Below are the code and all the weights of a small trained network. Each question names an input and a class and asks about switching units off, where a switched-off unit gives its printed mean instead of its output.

import numpy as np


def w(rows, s, z=0):
    codes = np.array(rows[::2]) - 128.0
    scale = np.full(codes.shape[1], s)
    scale[-1] = z or s
    return codes * scale


def f(y):
    return np.maximum(y, 0)


def log_softmax(a):
    a = a - a.max(-1, keepdims=True)
    return a - np.log(np.exp(a).sum(-1, keepdims=True))


def net(x, mask):
    res = np.array(x, float).reshape(1, 8) / 4 @ E
    y = f(res @ A[0][:, :-1].T + A[0][:, -1])
    res = res + np.where(mask, y, B[0][:, -1]) @ B[0][:, :-1]
    return log_softmax(res[-1] @ U[:, :-1].T + U[:, -1])


A, B = {}, {}
E = w([
[84,183,178,205],'x0',
[129,67,66,154],'x1',
[171,172,110,115],'x2',
[155,45,76,90],'x3',
[254,199,136,213],'x4',
[92,142,93,210],'x5',
[75,232,66,54],'x6',
[30,41,62,161],'x7',
],0.0073)
A[0] = w([
[168,162,114,122,240],'N0',
[121,114,95,82,2],'N1',
[104,113,142,167,1],'N2',
[187,154,125,195,230],'N3',
[208,127,132,112,61],'N4',
[231,32,106,209,238],'N5',
[65,151,125,216,124],'N6',
[87,238,76,150,216],'N7',
[197,81,94,180,154],'N8',
[122,182,89,95,185],'N9',
[120,105,160,151,77],'N10',
[83,113,137,122,182],'N11',
[160,89,173,93,106],'N12',
[90,113,75,125,40],'N13',
[150,129,246,105,236],'N14',
],0.014,0.0033)
B[0] = w([
[143,81,91,140,195],'N0',
[142,129,167,21,165],'N1',
[64,150,117,101,152],'N2',
[131,60,99,90,215],'N3',
[40,107,94,160,188],'N4',
[252,7,51,131,251],'N5',
[60,116,42,134,221],'N6',
[226,147,3,227,247],'N7',
[215,96,171,121,199],'N8',
[190,159,135,124,200],'N9',
[121,168,82,158,150],'N10',
[72,120,98,132,184],'N11',
[118,202,118,169,174],'N12',
[52,140,194,87,180],'N13',
[162,233,169,227,212],'N14',
],0.014,0.011)
U = w([
[131,117,171,130,3],'0',
[110,63,151,242,194],'1',
[99,143,14,161,123],'2',
[98,122,73,28,119],'3',
[134,31,139,214,59],'4',
[159,207,96,130,159],'5',
[250,94,80,172,176],'6',
[195,56,255,125,24],'7',
],0.0094,0.0057)

Each question gives the input, the list of numbers given to net, and the class t.
The units are the neurons (one row each of A and B). Each row of codes is followed by its name. A weight is (code - 128) times the scale printed after its matrix; where a second scale follows, it is the last column's (A, B and U).
mask holds one flag per neuron, in row order. A switched-off neuron (its flag False) gives its mean, the last column of its row in B, instead of its output. The means were averaged over made-up inputs and are rounded, as every weight is.
A unit's drop is (log p(t) with every unit on - log p(t) with that unit switched off) / (log p(t) with every unit on - log p(t) with every unit switched off).
The circuit of an input: a set's keep is (log p(t) with only the set's units on - log p(t) with every unit switched off) / (log p(t) with every unit on - log p(t) with every unit switched off). Starting from the 12 units with the biggest drops (on a tie, the unit counted first), units are removed one at a time, each time the one whose removal leaves the highest keep (on an exact tie, the one counted first), for as long as the keep stays at least 0.8.
circuit, biggest first: the units of the circuit, biggest drop first
unit that matters most: the unit with the biggest drop
k most important neurons: the k neurons with the biggest drops, biggest first
drop when u is switched off: that unit's drop, to one decimal
input [-2,-6,4,3,-7,1,7,5], class 3: unit that matters most -> N1
input [1,-3,8,5,-5,1,2,0], class 5: 3 most important neurons -> (N5; N3; N6)
input [-3,-8,-4,-2,-4,3,-4,-5], class 5: circuit, biggest first -> (N5; N14)
input [4,-8,-6,0,-5,-7,0,6], class 1: circuit, biggest first -> (N7; N14)
input [-4,-4,-6,-2,-7,6,-1,1], class 3: circuit, biggest first -> (N7; N14)
input [7,8,7,-6,0,-4,1,1], class 2: 3 most important neurons -> (N5; N8; N6)
input [7,1,-4,0,-3,-4,-4,4], class 2: circuit, biggest first -> (N6; N8)
input [8,-7,-8,6,-6,-8,3,-1], class 5: circuit, biggest first -> (N14; N5)
input [2,-3,-1,2,5,6,3,5], class 2: 2 most important neurons -> (N6; N5)
input [5,3,5,8,-5,-6,2,-7], class 5: 2 most important neurons -> (N5; N7)
input [0,4,-3,-8,-8,1,-3,-3], class 2: 2 most important neurons -> (N8; N11)
input [3,-8,-2,0,6,3,0,6], class 2: 2 most important neurons -> (N6; N5)
input [-3,-4,-4,3,-4,6,-1,8], class 3: 2 most important neurons -> (N7; N13)
input [6,-3,8,3,-4,1,-5,8], class 2: circuit, biggest first -> (N6)
input [5,-2,-8,3,-1,4,4,-3], class 2: 3 most important neurons -> (N5; N8; N6)
input [2,8,-2,7,-4,8,3,3], class 3: 2 most important neurons -> (N13; N7)
input [6,4,8,-1,-3,5,0,-1], class 2: 3 most important neurons -> (N5; N6; N8)
input [4,2,-6,-3,0,-7,3,-8], class 5: 3 most important neurons -> (N5; N14; N8)
input [-1,0,-8,-7,-5,8,-2,-7], class 2: drop when N10 is switched off -> 0.0
input [7,1,5,-8,-8,5,-8,3], class 2: drop when N6 is switched off -> 0.1
input [-4,3,-5,0,-7,5,-4,4], class 3: drop when N7 is switched off -> 0.2
input [-3,-7,0,5,-5,8,-4,7], class 3: most important neuron -> (N7)
